Below is a small trained network, with its code and all its weights. Each question gives an input and a class and asks what happens when units are switched off, that is, made to give their printed mean instead of their output.

import numpy as np


def w(rows, s, z=0):
    codes = np.array(rows[::2]) - 128.0
    scale = np.full(codes.shape[1], s)
    scale[-1] = z or s
    return codes * scale


def norm(h):
    return h / np.sqrt((h * h).mean(-1, keepdims=True) + 1e-5)


def f(y):
    return np.maximum(y, 0)


def log_softmax(a):
    a = a - a.max(-1, keepdims=True)
    return a - np.log(np.exp(a).sum(-1, keepdims=True))


def net(x, mask):
    res = np.array(x, float).reshape(1, 5) / 4 @ E
    u = 0
    for l in range(4):
        y = f(norm(res) @ A[l][:, :-1].T + A[l][:, -1])
        res = res + np.where(mask[u : u + 6], y, B[l][:, -1]) @ B[l][:, :-1]
        u += 6
    return log_softmax(norm(res)[-1] @ U[:, :-1].T + U[:, -1])


A, B = {}, {}
E = w([
[137,84,2,127,87],'x0',
[160,214,47,124,135],'x1',
[123,153,220,108,94],'x2',
[137,124,171,14,143],'x3',
[233,111,187,136,131],'x4',
],0.0047)
A[0] = w([
[97,254,102,194,151,2],'L0N1',
[119,155,135,179,129,92],'L0N2',
[195,126,56,77,164,105],'L0N3',
[139,100,83,107,165,138],'L0N4',
[118,102,171,127,121,91],'L0N5',
[144,87,138,115,166,181],'L0N6',
],0.0079,0.0025)
B[0] = w([
[86,129,99,83,2,217],'L0N1',
[138,114,76,131,71,166],'L0N2',
[150,155,137,111,180,252],'L0N3',
[129,202,140,136,134,198],'L0N4',
[111,132,110,123,162,170],'L0N5',
[106,170,80,141,110,192],'L0N6',
],0.009,0.0037)
A[1] = w([
[113,205,242,111,140,21],'L1N1',
[126,90,61,87,16,84],'L1N2',
[86,141,109,160,71,3],'L1N3',
[130,202,127,147,191,113],'L1N4',
[254,109,64,48,163,22],'L1N5',
[246,96,70,41,148,26],'L1N6',
],0.0046,0.0017)
B[1] = w([
[183,58,138,204,195,222],'L1N1',
[131,92,136,91,184,252],'L1N2',
[108,132,148,98,124,178],'L1N3',
[104,99,91,134,141,208],'L1N4',
[223,161,110,64,179,246],'L1N5',
[166,185,2,16,184,229],'L1N6',
],0.0066,0.0023)
A[2] = w([
[131,166,169,137,57,183],'L2N1',
[132,177,189,162,145,183],'L2N2',
[139,163,151,141,110,66],'L2N3',
[82,118,140,87,164,254],'L2N4',
[139,142,247,152,153,40],'L2N5',
[120,124,119,213,49,228],'L2N6',
],0.011,0.001)
B[2] = w([
[91,63,135,6,85,201],'L2N1',
[98,82,64,97,143,202],'L2N2',
[36,98,89,96,55,151],'L2N3',
[83,109,113,180,142,222],'L2N4',
[134,44,59,141,254,253],'L2N5',
[185,80,125,151,102,251],'L2N6',
],0.0079,0.0039)
A[3] = w([
[207,226,141,12,146,250],'L3N1',
[99,116,78,156,159,111],'L3N2',
[45,133,131,161,90,255],'L3N3',
[104,207,126,119,9,78],'L3N4',
[194,117,168,200,102,219],'L3N5',
[62,108,1,125,130,177],'L3N6',
],0.0066,0.0006)
B[3] = w([
[197,226,34,162,184,238],'L3N1',
[158,143,179,211,124,180],'L3N2',
[83,140,219,55,125,162],'L3N3',
[166,148,181,73,70,166],'L3N4',
[196,115,73,185,44,143],'L3N5',
[127,202,255,138,125,254],'L3N6',
],0.0054,0.006)
U = w([
[210,61,116,234,80,124],'0',
[129,42,138,162,255,175],'1',
[67,160,186,171,145,116],'2',
[119,107,163,65,28,163],'3',
[181,148,184,134,149,2],'4',
[114,231,130,123,88,74],'5',
[85,94,221,114,143,78],'6',
[216,226,66,108,207,181],'7',
],0.013,0.0052)

Each question gives the input, the list of numbers given to net, and the class t.
The units are the neurons (one row each of A and B). Each row of codes is followed by its name. A weight is (code - 128) times the scale printed after its matrix; where a second scale follows, it is the last column's (A, B and U).
mask holds one flag per neuron, layer by layer. A switched-off neuron (its flag False) gives its mean, the last column of its row in B, instead of its output. The means were averaged over made-up inputs and are rounded, as every weight is.
A unit's drop is (log p(t) with every unit on - log p(t) with that unit switched off) / (log p(t) with every unit on - log p(t) with every unit switched off).
The circuit of an input: a set's keep is (log p(t) with only the set's units on - log p(t) with every unit switched off) / (log p(t) with every unit on - log p(t) with every unit switched off). Starting from the 12 units with the biggest drops (on a tie, the unit counted first), units are removed one at a time, each time the one whose removal leaves the highest keep (on an exact tie, the one counted first), for as long as the keep stays at least 0.8.
units of the circuit, in order: the units of the circuit, biggest drop first
k most important neurons: the k neurons with the biggest drops, biggest first
top k neurons in layer l: the k neurons of layer l with the biggest drops, biggest first
drop of u: that unit's drop, to one decimal
input [0,-6,-4,3,4], class 7: 3 most important neurons => L0N1, L0N6, L2N5
input [6,6,-2,-7,-2], class 5: units of the circuit, in order => L2N5, L0N1, L3N6
input [3,-1,3,6,-4], class 6: most important neuron => L2N4
input [-7,-4,-7,8,-8], class 2: units of the circuit, in order => L2N4, L2N5, L3N6
input [2,0,-4,-6,-7], class 5: 2 most important neurons => L2N5, L3N6
input [-2,-5,-5,-2,6], class 0: 4 most important neurons => L0N3, L0N6, L1N2, L1N5
input [-7,-1,-7,3,-3], class 2: units of the circuit, in order => L2N5, L3N6, L2N4
input [1,-2,-5,-2,0], class 0: top 4 neurons in layer 1 => L1N6, L1N5, L1N2, L1N3
input [-5,2,-2,0,2], class 1: units of the circuit, in order => L1N6, L2N5
input [3,-6,-7,8,-4], class 2: top 3 neurons in layer 0 => L0N6, L0N4, L0N2
input [2,-7,-3,5,1], class 6: 3 most important neurons => L0N3, L2N5, L3N1
input [8,2,-2,-3,-8], class 5: 3 most important neurons => L2N5, L3N6, L3N1
input [-6,4,-6,7,-8], class 5: 2 most important neurons => L2N5, L0N1
input [-1,0,1,-4,7], class 0: 2 most important neurons => L2N6, L0N3
input [-3,5,3,-7,6], class 3: most important neuron => L2N1
input [-4,3,-1,-5,7], class 3: top 2 neurons in layer 2 => L2N1, L2N3
input [-1,2,-2,0,-7], class 5: 2 most important neurons => L1N2, L3N6
input [-3,-1,-4,2,-7], class 2: top 2 neurons in layer 2 => L2N4, L2N1
input [5,2,-6,-8,0], class 0: drop of L1N6 => 0.2
input [-5,-2,0,-7,-1], class 3: drop of L2N1 => 0.1
input [-1,3,-1,1,-7], class 5: most important neuron => L1N2
